In the rows, 128 means zero.
Here are made-up nodes, facts about them, and rows of numbers that follow some of those facts. Name the node behind each unnamed row.

There are 2 kinds of fact about the nodes: Λ, μ.
toras Λ: ragrir planen klunem megrek
skiklami Λ: stuton flunak somus dredide
mebrum Λ: fugruvul torise
skekin Λ: tigri skalener poges matro mefik perunar skagrer dobra
rinek Λ: razum tridun tridrok diskas
manemar Λ: rane gavubrem stiskefam fledras tridrok linonel plifla vubrotrin
fiskek Λ: zakik planen nugrone sketaza kletrul
stokol Λ: modral fugruvul laguk skagrer dobra zagri kubote
fegun Λ: sozi papak skigu sistak
subak Λ: fugruvul drutru feskon
gritor Λ: skini stiflo biran klunem pidogro zoge plebru zagri
gruplegrir Λ: brizik patuplu flakam flurik
truklur Λ: laguk butes grikle
plole Λ: klefluk bigrin flobi
kluvas Λ: stuskun klakles matro fledras kato sketaza tridrok tistudem stubo kubote
degro Λ: raro flostim fesi fliklo zoge
nefa Λ: skalener klakles drutru flufla tavustol zifak plegrek
plafol Λ: zagru sturis bobor mefik brepleskar skagrer siner
kleku Λ: skedir stiflo pidogro lepas vupel zifak
klomutrek Λ: tigri gruste sketak natum truda skagrer vupel klifimek
draskin Λ: fesi gafla sobrak
grikleplom Λ: sobrak papak torise dredide lugen brepleskar plogro
todrotra Λ: sozi skatrum zogogo flobi matir diskas plegrek
vumi Λ: nugrone zoge
plostes Λ: siver skatrum bigrin drutru
mabus Λ: zakik modral fesi skinus plegrek
flatil Λ: fupo sketak linonel plifla
futramim Λ: zakik biran trasas dredide skinus trisu luve stubo
skodruk Λ: klunem tridun kato klipil
kotrul Λ: stuton ruplanam fesi stiflo flufla litrak
flupur Λ: plasam sozi skedir natum skinus tugru
kagrik Λ: sobrak matro torise
tratriklon Λ: skedir luve klifimek
plefla Λ: skedir gavubrem patuplu truta laguk mazuk tistudem kletrul
sefam Λ: napek stiflo mefik sketaza laguk plebru
mikles Λ: fupo patuplu kitru mazuk vupel
gigrinon Λ: klefluk sketaza skanu bama
klovebrir Λ: butes diskas
triploklus Λ: mukle drutru kato
leflum Λ: raro gavubrem klipil
drosti Λ: papak klipil klifimek kubote
pluflutrol Λ: kato sistak skufo
torise μ [klomutrek]
skini μ [zagru]
mebrum μ [stebel skigu tugru]
lodra μ [nuras mazuk]
siver μ [grikleplom flupur]
truta μ [subak klifimek]
fesi μ [modral klovebrir plafol]
manemar μ [klipil dobra klifimek]
brizik μ [redrur flakam]
fiskek μ [tuskin bridor mazuk tistudem]
tavustol μ [leflum poges]
skinus μ [milen laguk]
zoge μ [zifak zigu]
tridun μ [zagru kotrul skekin]
gafla μ [nefa laguk]
gruplegrir μ [truda]
bonon μ [poges drutru metor klovebrir]
kluvas μ [skeflen]
drakloflak μ [klefluk poges plole]
degro μ [tistudem]
rane μ [zakik planen]
nufigun μ [razum skeflen laguk subak skefa]
butes μ [zakik nuras klovebrir sistak]
klakles μ [rinek tugru diskas vapla plegrek]
flurik μ [dobra]
vubrotrin μ [tigri]
nugrone μ [zakik nuras klenik flupur sefam]
sozi μ [redrur megrek skefa]
skufo μ [linonel meflok]
todrotra μ [stuskun flufla truda subak sistak]
bobor μ [flakam]
sobrak μ [bigrin mezuk]
klastan μ [patuplu metor linonel]
plostes μ [plasam stokol skalener kotrul]
draflapa μ [toras diskas]
mabus μ [stebel mukle kleku flobi]
klolum μ [skalener fledras plafol stubo]
grikle μ [petrik dipam flunak flufla dredide]
divil μ [nuras pidogro perunar tratriklon kletrul vumi plegrek]
futramim μ [lepas]
bera μ [stebel zopapi redrur mefik]
skodruk μ [toras breplil]
kegok μ [patuplu somus]
zonidrur μ [zogogo dobra]
sketak μ [notre mazuk drosti]
kitru μ [stokol metor zogogo gritor]
kato μ [klefluk klunem meflok]
truzem μ [ragrir]
skagrer μ [zakik gigrinon]
tridrok μ [modral flakam zagri]
skatrum μ [patuplu flunak skiklami]
litrak μ [kubote]
zomega μ [fupo kleku klovebrir]
gavubrem μ [stuton zagru grikleplom klenik skefa bama]
triploklus μ [skalener kleku plifla skiklami]
molagram μ [breplil tuskin matir perunar]
pluflutrol μ [flobi vapla]
natum μ [zakik]
stozastas μ [klomutrek]
skedir μ [ragrir]

Some rows with their names:
tuskin: [139  96 142 120 113 179 155 111 137 123 152 134 123 163  85 121 116 134
 180 150 111 117 134 118 133 155 134 150 143 144 121 111 148]
skeflen: [148 105 146 120 118 183 160 113 140 122 150 135 121 157  86 130 109 149
 181 153 105 110 120 126 134 136 140 153 144 141 118 107 146]
zogogo: [134  96 142 106 112 178 154 109 132 132 155 138 136 159  82 117 111 126
 176 150 115 117 129 112 133 139 137 142 147 137 127 113 149]
megrek: [142  96 143 120 114 178 155 113 135 127 153 134 127 162  83 120 114 138
 179 150 110 119 129 119 134 154 134 155 142 144 123 110 148]
papak: [142 102 151 106 117 180 159 106 141 122 146 142 124 174  86 129 112 129
 188 154 115 100 116 125 132 150 132 126 140 142 123 112 154]
plogro: [138 103 151 118 116 177 155 104 138 124 151 130 117 172  88 130 115 127
 179 154 114 109 127 115 130 170 135 142 142 156 121 115 150]
sistak: [141  99 145 121 116 181 153 112 135 127 146 134 128 165  73 119 116 134
 188 145 117 116 135 120 130 144 132 140 144 125 124 106 153]
stokol: [126  96 150 111 115 159 163 107 143 104 167 124 144 155  64 112 136  98
 223 149 105  75 109 156 166 151 104 144 129 164 113 122 164]
modral: [132  98 142 120 118 188 156 108 134 120 159 127 125 166  80 114 117 131
 173 155 112 117 123 123 144 163 133 149 147 158 108 112 146]
truda: [128  93 139 103 112 182 156 110 137 129 152 147 131 164  92 113 111 123
 182 153 114 113 129 114 132 146 132 135 138 147 127 116 149]
gruste: [152  99 147 109 118 177 160 113 136 123 147 140 123 170  93 121 108 133
 184 153 113 109 122 120 133 152 138 139 137 147 125 112 147]
tridrok: [174  99 148 114 123 174 149 116 129 125 143 126 128 182  78 113 110 127
 193 147 124 113 121 128 136 166 147 127 139 144 124 110 145]
skanu: [151  98 147 117 116 173 153 113 134 126 152 127 125 168  85 123 111 130
 181 150 112 117 131 116 132 163 139 143 142 146 127 113 146]
patuplu: [152  97 141 111 117 182 164 121 141 119 146 143 121 158  97 117 107 154
 197 151  99 107 118 136 138 133 135 152 132 151 124 111 143]
luve: [149  95 146 108 118 173 162 117 136 125 151 134 124 166  96 119 107 134
 183 152 107 108 116 121 137 156 139 143 137 154 124 114 144]
gruplegrir: [175 103 154 102 120 136 162 123 137 113 161 111 140 151  75 128 117 117
 222 140  95  81 106 154 163 148 138 148 119 161 133 119 147]
sturis: [140  97 146 101 114 176 156 107 133 128 152 142 130 170  92 119 111 120
 179 153 115 111 125 111 130 156 137 136 142 148 129 117 149]

Name these rows:
No name comes twice in this set of rows, the named rows included.
[126 111 160 118 114 185 155  89 141 120 146 139 118 179  71 144 122 120
 183 155 123  99 124 120 123 163 125 125 148 135 119 111 163] : fugruvul
[138 110 156 127 119 193 144  99 130 130 147 116 143 168  35 129 121 129
 176 141 134 119 130 126 133 133 145 124 161  98 112  97 160] : drutru
[178 124 173 115 122 138 144 106 132 126 152  88 165 150  14 152 123 114
 214 124 123  89 118 152 153 115 158 123 147  87 137  97 162] : triploklus
[172 104 155 106 118 165 141 108 126 140 137 129 148 174  55 123 109 120
 193 135 135 115 129 115 126 133 156 107 145  97 141 102 154] : kato
[194  92 138  94 115 160 168 124 139 125 143 139 114 184 104 107 112 135
 181 140 108  94 122 128 136 159 145 157 119 176 133 122 128] : skedir
[188 104 145 108 114 166 158 110 137 132 145 124 112 187  83 123 118 133
 166 139 119 103 136 117 129 165 146 154 135 156 127 117 134] : truzem

Now the same nodes, written a new way:
Known rows:
draskin: [147 101 117 113 115 104 127 150 129  91  88 102 129 149 156 137 123 138
 132 115 120 122 122 164 144 115 112 127 188  91 136 133 136 157 146 165
 121 155 150 123 129 161 120 103 147 115 121 117]
mikles: [172 102 122 127  97  94 137 165 165  95  91 115 142 155 146 149 151 131
 126 109 136 131 109 143 136 118 103 158 189  99 135 112 141 145 158 168
  87 159  80 103 119 157  80 101 142 105 121 124]
plole: [158  88 119 123 119  81 124 159 136 111  86 114 124 121 135 148 126 134
 160 112 141 129 146 152 147  89 123 174 209  95 143 116 144 142 153 190
  90 141 171 122 134 163  87  96 132 112 116 133]
kluvas: [195  98 110 137  99  96 138 156 131  97  86 104 124 151 141 127 150 132
 133 109 122 128 116 164 142 108 120 158 187  99 131 123 127 142 148 197
 107 156 113 127 141 166  91  94 149 102 119 109]
plafol: [174  89 110 117 110 121 117 155 127  91  81 102 129 155 162 136 132 125
 118 106 136 139 146 150 137 108 118 173 229  89 134 131 125 169 154 153
 125 167 167 109 121 150 118  94 137 127 120 125]
triskuplin: [123 105 124 125 111  99 123 157 148 105  94  89 139 154 124 129 128 134
 126 113 137 124 158 146 145 107 110 123 176  77 141 107 143 148 147 138
  96 134 145 118 124 136 125 110 140 123 109 128]
stiskefam: [155 111 123 141 109 123 134 155 148 115 104 109 132 156 121 123 151 154
 126 115 128 131 120 138 149 108 113 133 148  96 137 107 147  98 143 120
 111 139  65 114 118 162 110 109 141 122 101 126]
mezuk: [125 106 126 122 112  99 128 156 138 105  92  88 144 153 127 130 127 139
 129 114 134 125 160 146 147 108 102 116 187  73 141 107 146 145 144 135
  93 134 147 113 122 138 118 110 139 125 110 130]
bonon: [109 113 124 122 116 113 124 156 156 102 100  97 135 160 124 130 113 126
 123 110 141 127 157 150 141 101 116 131 150  89 139 109 144 157 157 142
  97 131 137 126 124 159 107 115 125 125 109 122]
klipil: [149 111 125 138 106 120 126 152 123 117 104 101 130 145 127 127 147 159
 135 118 116 129 107 134 159 107 112 112 118  99 141 118 152 112 137 105
 130 145  88 124 121 160 133 103 152 133 102 127]
dredide: [120 108 127 120 122 122 105 150 116 107 106 102 123 134 152 147 119 163
 141 114 116 126 119 138 158 113 117  92 101  94 139 117 150 151 140  98
 146 146 126 129 122 161 155 112 158 134 106 118]
lugen: [146 111 122 116 117 141 117 147 125 104  99  98 120 146 151 140 115 147
 129 112 122 128 132 145 154 112 115  98 161  93 140 125 147 136 136  96
 130 143 140 125 120 163 151 116 148 128 116 120]
fledras: [147 103 121 140 106 141 126 152 140 118  99 108 132 148 127 121 147 152
 133 115 130 135 124 134 153 105 113 144 140  99 136 117 147  94 145 105
 135 145  72 119 117 173 123 101 141 132 102 133]
brizik: [132 122 127 133 102 134 130 161 165 110 106 107 149 153 126 144 122 122
 122 108 121 136 133 126 144 116 105 133 131  93 139 106 158 138 153 130
  83 135  65 117 125 154 121 108 149 115 120 135]
vapla: [109 104 127 126 116 103 121 152 147 110  85  95 138 143 130 120 129 141
 121 112 131 123 174 140 143 114  99 127 200  72 133 107 140 141 146 137
 107 133 132 107 123 133 133 105 144 126 113 125]
skalener: [138 101 122 121 119 145 110 154 135 112  97  97 131 136 141 145 144 144
 145 109 121 133 135 120 155 102 116 158 161  94 139 127 154 138 142  87
 138 149 141 119 113 156 146  93 145 142 108 150]
draflapa: [110 112 126 127 116 100 127 154 156 100  92  94 127 159 127 125 136 128
 128 110 129 116 159 143 144 112 112 129 176  84 132 106 143 143 145 129
  89 128 131 115 127 136 132 109 140 116 117 120]

Rows to name:
No name comes twice in this set of rows, the named rows included.
[124 121 129 127 120 112 126 152 146 114 108 104 136 157 124 132 118 141
 150 120 100 118 118 144 155 115 123 119  61  98 137 130 165 136 140 123
 113 146 105 133 109 159 139  99 137 122 112 135] : zoge
[142 106 125 128 122 106 122 155 138 118  99  99 129 145 123 134 137 139
 155 113 115 127 142 134 153 102 127 157 138  94 137 115 159 126 143 132
  96 138 143 129 125 150 128  92 134 123 110 141] : skanu
[139  91 119 123 120  97 115 157 160  96  84  91 126 136 136 127 154 117
 163 103 140 123 127 153 146  86 120 199 236 104 135 125 136 149 152 168
 108 141 151 136 137 174  91  88 137 102 123 131] : plostes
[163  89 116 139 108  77 134 150 142 111  71 111 119 137 138 121 156 138
 137 111 126 123 131 151 147 109 110 177 217  90 129 115 132 108 150 184
 106 146 104 113 138 155 107  89 147 114 116 116] : rinek
[118 100 130 132 124 118 108 151 143 126  84 114 117 109 134 145 131 141
 161 110 120 126 150 122 156 100 118 171 178  96 139 108 155 114 145 118
 112 132 120 124 134 154 131  97 149 123 117 142] : flobi
[145  98 117 133 114  94 120 148 149 107  76 106 102 137 139 116 133 133
 133 109 128 121 120 157 145 106 116 167 215 102 127 116 130 124 148 171
 121 139 109 124 139 167 106 101 141 111 123 111] : pluflutrol
[127  85 124 111 106 104 115 152 136  94  81  98 132 139 164 139 120 142
 136 113 134 123 118 160 143 112 107 128 192  86 135 136 131 170 153 160
 144 156 146 120 124 159 105 100 151 123 116 117] : skiklami
[144 110 122 119 126 118 118 153 145 112 102 114 121 136 138 150 119 136
 150 112 127 129 128 144 151  99 125 147 136 105 142 121 155 141 149 125
 106 138 134 137 121 165 128 105 131 126 116 134] : tavustol
[142 107 128 127 123 103 120 155 125 125  97 114 131 125 121 150 123 150
 164 116 129 132 155 132 155  92 126 153 133  93 146 112 160 129 149 143
  97 133 151 129 122 151 126 101 131 131 105 148] : klefluk
[156 100 115 129 120  78 132 154 163  94  90 111 136 159 137 131 147 131
 149 115 128 114 119 166 141 115 119 170 135 108 128 137 140 151 155 188
  87 158 124 126 118 159 112  87 137 103 122 115] : fiskek
[166  94 108 125 110 100 130 158 129  97  82 101 140 158 156 142 141 138
 140 111 125 133 145 156 138 111 118 175 160  99 129 137 136 153 158 181
  96 169 146 122 127 152 124  77 141 111 115 132] : sefam
[130 118 124 129 112 149 110 154 138 116 106 104 114 121 131 146 122 134
 146 108 117 129 128 132 158 103 108 122 138 106 141 110 156 123 138 117
 105 127  83 144 143 178 141 110 163 105 123 129] : sozi

Now the same nodes, written a new way:
Some rows with their names:
kegok: [128 173 144 150 130  99 138 130 140 129 104 125 157 123 131 157 134 107
 124 147 104 155 126 110 122 101 137]
lodra: [139 175 149 147 135  96 132 134 135 118 110 119 135 122 149 152 133 127
 129 145 103 154 127 101 117  89 144]
plefla: [115 165 138 140 152 152 143  98  55 156 128  85  99 170  81  95 117  67
 196 171 170 134 104 178 209 113  77]
natum: [133 180 131 168 143 105 138 159 141 122 110  91 109 126 143 153 129 143
 148 132  95 146 138  87 107  86 145]
milen: [132 138 144 152 131 104 117 122 124 134 118 142 141 127 140 131 146 154
 131 121 108 140 128 141 127 119 122]
bigrin: [145 139 139 153 148 126 113 119 124 126 127 158 140 112 130 130 166 149
 127  99 111 138 109 126 109 126 116]
skigu: [127 134 124 150 140 103 125 126 126 131 105 140 142 122 139 137 151 155
 138 122 109 140 130 140 119 116 115]
pidogro: [127 146 159 150 126  94 127 134 125 139 127 145 146 128 121 131 136 149
 154 119 127 147 137 146 124 120 129]
flufla: [132 139 155 149 135 105 119 126 126 131 128 145 148 119 131 131 148 150
 138 115 121 144 127 139 104 126 127]
skeflen: [134 143 149 146 131 103 112 118 124 136 118 148 136 127 142 132 149 158
 131 120 111 143 130 144 129 118 123]
zigu: [132 142 139 148 129  99 122 125 127 132 117 146 147 123 134 128 151 150
 135 128 112 136 132 140 129 117 122]
flakam: [125 153  95 156 119 108 129 134 138 151 126 115 161 102 165 137 152 175
 156 123 132 139 128 133 144 116 131]
gruplegrir: [125 189 135 125 161 156 132  96  71 134 124  72 103 156 111 115 110  45
 167 186 157 144  93 137 165 104 106]
tugru: [130 139 132 152 137 108 129 130 134 136 120 140 145 123 127 142 146 148
 140 120 110 146 129 140 121 115 114]
gruste: [127 137 133 152 127 106 126 126 132 138 119 139 144 128 130 140 148 153
 138 123 111 139 138 145 132 110 123]
plogro: [121 125 130 142 121 103 124 128 125 132 116 134 148 122 148 138 153 150
 133 136 115 134 129 140 123 118 122]
flostim: [122 136 151 147 126  89 125 129 125 133 123 137 156 117 131 124 145 153
 143 128 119 141 131 138 113 125 121]

Which node is each row?
No name comes twice in this set of rows, the named rows included.
[134 135 134 151 143 114 127 129 125 134 118 143 145 116 130 133 164 153
 132 119 106 137 119 127 129 117 109] : matir
[130 148 162 139 124  72 121 126 104 125 104 154 166 126 141 107 139 159
 153 133 119 137 141 145 113 126 121] : klunem
[114 162 139 124 162 155 140 113  82 131 132  48 124 132 108 116  93  39
 177 177 180 150  87 127 103 124  93] : futramim
[113 138  76  54 143 136 135 141  62 141 117  73  73 196 119 116 126  75
 175 169 196 130 104 205 160  85  94] : klomutrek
[139 146 142 140 140 106 110 116 116 121 116 159 150 129 140 125 153 163
 133 111 115 140 126 140 101 124 134] : mukle
[100 144  96 139 171 173 147 109  83 142 113  65  92 173  79 119  86  71
 206 145 161 153 120 190 138 117  86] : tratriklon
[128 148 157 142 112  98 123 121 114 138 132 145 148 127 139 130 155 151
 133 137 127 131 132 152 162 116 136] : mefik
[129 185 153 143 118 107 132 142 127 123 120 104 108 136 153 150 145 139
 130 153 108 132 139 102 147  81 168] : skagrer
[143 171 131 159 155 130 131 123 142 127 116 133 150 109 123 158 150 105
 112 124  98 160 105  95 106 110 129] : skatrum
[ 87 146 128  63 126 184 100  69  51  89 142  58 117 152 192 124 153  42
  98 219 198 102  71 157 156 117 159] : mebrum
[142 141 115 160 168 118 127 114 119 146 121 145 144  95 139 120 203 142
 122 140  83 116  97 102 177 109  62] : diskas
[126 136 110 157 136 114 132 127 140 136  85 128 119 133 116 154 114 147
 151 133  98 155 164 152 129 107 125] : klifimek
[112 128 139 126 114 101 119 117 113 123 118 133 154 128 160 134 163 150
 119 152 120 123 131 147 151 116 136] : matro

The same nodes again, as new rows of numbers:
Known rows:
tratriklon: [127 145 154 128 111 110 136 126 142 133 147 125 121 127 151 127 139 137
 143 129 117 125 129 133 141 133 138]
grikleplom: [113 147 167 117 102 112 125 140 146 126 135 130 116 131 140 131 127 148
 116 133 127 130 101 138 135 128 115]
raro: [137 130 120 124 141 129 143 133 117 126 116 133 138 137 131 130 126 121
 133 129 143 124 143 125 129 123 113]
pluflutrol: [128 117 140 125  88 100  88 112 132 126 154 131 125 128 132 129 157 120
 118 116 127 126 139 154 161 112 154]
skekin: [107 158 160 111 123 123 123 129 133 118 134 126 130 131 130 127 128 140
 121 131 116 134 104 141 135 129 136]
skatrum: [130  98 107 145 124 137  93 114 102 131 125 125 103 120 109 119 114 119
 121 127 124 124 133 128 117 127 149]
bobor: [119 124 140 116 156 134 138 125 161 128 120  94 135 113 105 125 144 153
  66 117 139 143 110 107 109 130 126]
flostim: [138 130 124 121 146 132 140 132 116 126 116 132 137 139 136 131 122 124
 137 138 146 107 146 117 142 116 104]
gruplegrir: [108 127  54 134 125 135 141 147 190 124 183 140 142 137 157 136 134  95
 153 123  87 110  42 142 147 137 162]
plefla: [119 147 137 119 121 126 140 135 135 120 146 126 128 133 140 126 144 113
 137 135 118 119 116 152 139 128 143]
vapla: [124 127 136 127 123 129 126 130 131 134 151 134 133 119 133 125 139 139
 142 131 134 140 139 115 136 127 136]
siner: [137 139 139 103 155 145 138 126 161 122 119 100 131 116 106 121 143 159
  78 118 133 133 114 104  97 143 131]
skufo: [154  95 107 126 103 111  79 109 131 123 114 138 133 137 115 158 133 112
 109  97 133 121 151 145 114 107 142]
zomega: [114 117 132 134 140 117 122 116 121 134 132 116 123 123 137 131 134 119
 117 122 126 131 120 133 137 118 141]
stokol: [104 157 163 106 127 129 110 121 130 119 136 136 128 130 134 130 125 135
 136 134 113 132 111 138 132 123 142]
fliklo: [137 131 123 124 144 130 143 134 117 127 114 132 136 135 138 132 124 123
 132 134 143 106 143 117 139 116 105]
tuskin: [145 138 140 129 119 119 132 129 136 134 140 129 127 127 139 123 127 145
 149 126 121 128 139 121 128 143 129]

Which node is each row?
No name comes twice in this set of rows, the named rows included.
[ 97 137 158 143  98 116 110 124 126 129 145 132 118 124 125 142 129 121
 154 132 114 146 134 153 116 131 149] : klovebrir
[133 146 159 131 109 114 128 126 141 125 142 126 120 135 145 129 139 133
 135 123 116 122 130 142 135 138 137] : drosti
[150 105 123 137  89 115  96 125 146 128 111 153 131 133 122 140 122 127
 129 104 132 143 137 124 108 121 129] : sistak
[123 138 156 134  83 137 100 134 144 126 135 148 106 125 132 122 136 125
 125 136 122 133 107 135 124 131 132] : subak
[101 105  20 122 134 134 150 164 193 137 188 146 179 139 119 153 105 123
 157 127 112 130  62 123 138 136 145] : flakam
[129 105 108 144 111 119 117 132 120 132 115 120 123 128 113 123 127 118
  97 120 138 137 128 133 139 121 117] : sozi
[132 115 119 127 108 142  95 125 106 129 117 146 118 129 100 127 102 135
 139 126 120 135 134 128 107 134 139] : zogogo
[111 132 117 118 148 134 154 122  99 135 118 143 148 125 130 130 129 118
 149 113 124 171 137 131 113 122 140] : plifla
[129 134 122 135 117 146 136 142 133 124 112 147 136 127 120 122 127 123
 127 134 137 149 125 118 115 132 112] : laguk
[ 98 155 176 109 140 128 119 121 160 123 138 116 126 118 124 133 143 155
 101 130 123 139 102 124 120 137 144] : plafol
[ 95 144 157 123 122 128 120 121 134 130 150 138 129 124 139 134 135 134
 141 134 128 136 124 132 141 119 141] : kleku
[134 129 135 146 124 120 130 134 140 132 113 135 135 132 131 141 107 145
 148 132 134 133 136 108 120 133 107] : zakik

